[ 4 -3  3  0  7  2  0  1  4  2 10  1  1 -1  1 -4  5]	(28)
[ 11   4   5   1  11   4   4  -3  13  -2   1 -13   3  20   4  -5   3]	(18)
[  5   2  -2  -3   6   3  -3  -6   5  -8  28   1   0 -22   0   2  15]	(28)
[ 10  -7  -4   4   6 -11  -5   2  10  -7  36   5   0  -8  -2  -7  23]	(18)
[ -6 -10   0  -5   5   3  -3   7  -5  17  29  12  -2 -18   0  -4   5]	(18)
[  8 -10  -4  -2  15   2  -1   7   6  11   6  -5   3 -12   4   8  10]	(28)
[16 -9 13  1  7 -3  3  3  6 14 49 -3  3 -3 -2  2 23]	(18)
[-6 -9  9  3 13  0  3  6  2 -4 14 11  4 -6  0 -9 -1]	(28)
[ 1 -1  0 -2 12  5  0  6  6  4  3 -7  1  4  3 -5  7]	(28)
[ 2 16  9  0  5 -2 -2 -5  6  5 10 11  2 -1  2  4 16]	(28)
[ 1 -4  2 -1  7  3  0  4  5  2  7 -2  1  1  1 -5  6]	(28)
[  5 -10   7   1  14   5   2   9   3  11  -1   0   3  15   2 -11  -3]	(28)
[ 1 -1  4  0  6  2  0  0  4  2 -3  4  1  0  1 -1  6]	(28)
[ 3 -2  8  1 10  2  0  2  6 -3  3  5  2  3  0 -7  3]	(18)
[ 2 -2  4 -1  8  5  1  5  5  2 11 -3  1  4  2 -6  6]	(28)
[ 7 -9 -1 -2 11  6  0  7  4  7  8  1  1 -4  1 -6  1]	(28)
[  4 -23   0   1  12  -3  -1   7   9   1  22  18  -1  -9   7 -10   4]	(18)
[13  3 -3 -4 12  7  1  2  7  5 16 -2  1 12  3  0  0]	(28)
[ 2 -6  0 -2  8  3  0  3  3  0  7  0  0 -8  1 -2  3]	(28)
[ 1 -3  0 -1  8  3  1  4  5  2  1 -5  1  2  1 -5  4]	(28)
[ 3 -8  3 -1 12  4  0  3  6  2 11  1  2  0  1 -6  6]	(28)
[ 0  6  0 -1  8  5  1  6  5  3  0 -9  1 11  4 -4  8]	(28)
[ 3  0  4  0  8  2  0  0  5  5  7  4  1 -1  1 -2  6]	(28)
[ -1 -32   9  -5   4   3  -2 -11  12  -7  25  30  -1   6   9  -2   7]	(18)
[ 1 -4  4  0  6  3  0 -1  5  2 13  1  2  1  1 -4  4]	(28)
[ 4 -5  6  0  8  0  1  1  5  3 14  3  1 -1  0 -3  3]	(28)
[  3  -3  -5  -3   9   3  -2   0   1  -5  -5  -1   0 -14   0   0   6]	(28)
[ 3 -1  4 -2  8  5  0  4  6  4  6 -5  2  6  3 -5  6]	(28)
[ -6   5  13  -2  14   6   1   3   9   9  20   7   3  16   2 -14   2]	(18)
[  4  -1  -4  -3   7   3  -2  -2   2  -5  14  -1   0 -20   0   1   9]	(28)
[ 5 -9 13  1  6  0  0 -3  6  3 28 15  2 -9 -3 -6  1]	(28)
[ -4   0  12  -3   8  16   2  -1  10   3 -13   1   1  -5   1   0   3]	(18)
[ -1  -8   7   1   5   8   0   7   9   5  26   0   1   2  -1 -11   2]	(18)
[ 1 -2  8  0  7  2  0  1  5  3 12  0  2  3  0 -5  1]	(28)
[ 5 -2  0 -2  6  5 -2  1  5 -1  7  2 -2 11  0 -7  2]	(28)
[ 7 -7  6  0 12  4  1  6  6 -3  3  3  3  0  1 -5  2]	(18)
[-6 -8  0  0  5  2 -1  3  0  8 10  3 -1 -4 -3 -4  7]	(18)
[ 4  0 -3  0 20  0  4 16  4  5  5  8  6 10  4 -8 -5]	(28)
[13  8 -7 -1 11 -1  1  8  9 11  1  6  4  4  4  1 -2]	(28)
[ 1 -8  3 -1 10  3  0  2  2  2  7  0  1 -1  1 -3  5]	(28)
[  0 -13  -7  -2   6   1  -2   4  -3   7   7   3  -2 -15  -3   1   5]	(18)
[  7 -10   4   0  10   3   0   3   2   5  10   6   1  -5   0  -6  -2]	(28)
[ 3 -2  2 -1  6  3 -1  1  5 -1 11 -1  1 -7  1 -2  6]	(28)
[  2 -20  -8   2   1  -1  -3   4  -3   0   9  -1  -1 -24  -5   5  12]	(18)
[ 3 -2  9  0  6  3  1  0  7  2 19  5  2  4  1 -4 10]	(28)
[ -6   5  10   1   8   5  -1  -1  16  -6 -10   2   1 -16   2  -8   9]	(18)
[ -3   7  20   1  15   6   4  -4   5  11   9   7   3  -4   0 -18  -3]	(28)
[10 -4 -2 -2 16 -6 -1 -2 -3  1 15  6  0  3  4 -4  8]	(18)
[ 3  3  7 -6  8  6  2  1  4 14 35 -3  1  1  8 -8  3]	(18)
[  1  -2  -2  -1   6   3   2  -1   6   7  10 -11  -1   7   2  -1   4]	(18)
[-10  -4  10  -2  13   5  -3   9   2   8  11  20   1   4  -2 -12   2]	(18)
[-1 -2  5  1  9  2  0  4  3 -3 -4  4  2 10  0 -6  1]	(18)
[-13   2  10  -4  -1  19   0  -3   4   0  -9  -2   1  12   0  -3 -10]	(18)
[  0 -25  18  -3  12   2   4  -4  12   7  11  26   0  -9  12  -1   2]	(18)
[  0   2  -9  -4  16   7   1   4   1   4 -24  -7   2  10   2  -3 -14]	(18)
[ 2  1  9  0  8  3  0  0  8  4 21  4  2  5  1  1 10]	(28)
[ 2 -3  2  0  6  3  1  5  4  2  9  1  1  1  1 -4  2]	(28)
[ 4 -7 -1 -1  8  3  0  4  3  4  4  2  1 -2  0 -4  1]	(28)
[  4 -11   1   0  10   3   1   4   4   2   5  -3   1   3   1  -7   0]	(28)
[ 3 -6  6 -1 10  4  0  5  6  3  7  1  2  0  1 -4  8]	(28)
[ 14  16  -6   1   8  -5  -3   2  -3   4  18 -16   2   3  -8  -4  14]	(18)
[  9  -5 -13   3   4  -4  -3   9  -4   4  37  -5   1  11  -5  -8   2]	(18)
[ 0  2  0  0  1  0  0  1  2 -1  1 -4  1  5 -1  1  3]	(28)
[  4 -15   3  -1  12   5   2   4   7   3  10  -5   2   2   1 -11  -1]	(28)
[ 40  -7 -18 -18  -3   3   3  20   7   6   1 -23   0  54  12  -7  21]	(28)
[-4 -3  0 -2  8  3  2  1  6  9  9 -5 -1 13  2 -4  2]	(18)
[ 3  4  3  3  3 -4 -3  1  4 -2 28  1  0 -4 -1 -9 11]	(18)
[  1  -4  -4  -2  12   7   1   8   5   4  -3 -11   1   4   4  -8   7]	(28)
[ 13 -16   9   0  17 -11   0  -5  12   1  35  18   0 -21   7  -4  21]	(18)
[ 5  0 -2  1  9  8 -1 -6  4 -7 20 -2  0 -2 -2  9 -1]	(28)
[-9  5  5 -4  5  4  3 -2  5 15 32 -3 -1 15  4 -6  5]	(18)
[ 7 -2  5 -2 11  3  1  4  6  2  4 -1  2  0  3 -5  2]	(18)
[ 2 -6  7  1  9  3  2  7  4 10  1  3  2 14  1 -6 -4]	(28)
[  7  18   8  -1  17   4   2   4   5  10 -16 -14   2 -14  -1  -3   5]	(18)
[  1 -10   9   2  11   3  -3   9   4  -4   1  19   4  -5  -4 -10   3]	(18)
[ -4  12  -5  -3   4   6  -5  -5  -5 -10  -5  -5   0  18  -3  -5  -2]	(18)
[  3  -6   4  -1   7  -2   0   0   3   2  16   7   1 -19  -1  -5   1]	(28)
[ 13 -10   8   1  10  -1   2   8   3  15  47   3   2  -1   0  -8  11]	(18)
[ 4  2  4 -1  6  3 -2  2  3  4  2  8  1 -4  1  1  5]	(28)
[-5  0 -1 -3  9  5  1  1  5 13 24  0  0  3  3 -7  4]	(18)
[ 3 -3  1  0  6  2  0  3  5  2  4  1  1  1  0 -3  3]	(28)
[ 2  1  8  2  4  1  4 -4 14 -3  4 -9  3 23  1 -5  8]	(18)
[ 3 -5  4 -1  9  2  1  4  5  3 10  0  1  1  1 -7  5]	(28)
[ 4 -6  5 -1 12  4  1  4  8  4 11  3  2  1  2 -6  7]	(28)
[ 3 -5  4  0 11  2  1  3  5  2 10  2  2 -1  0 -6  4]	(28)
[ 4 -4  4 -1  8  7  0  3  5  3 20  2  1 -4  0 -4  4]	(28)
[ 4 -4  0 -1  8  5  0  4  4  2  9  0  1 -5  1 -4  4]	(28)
[ 12   9   2  -7   6   6   1   3  10   2  -1  10  -2  42   3 -20  -7]	(28)
[ 4 -4  1 -1  8  3  0  4  3  4  5  0  1 -3  1 -4  4]	(28)
[  1 -11   5   0  10   4   2   3   7   1  19  -6   2   4   2 -11   4]	(28)
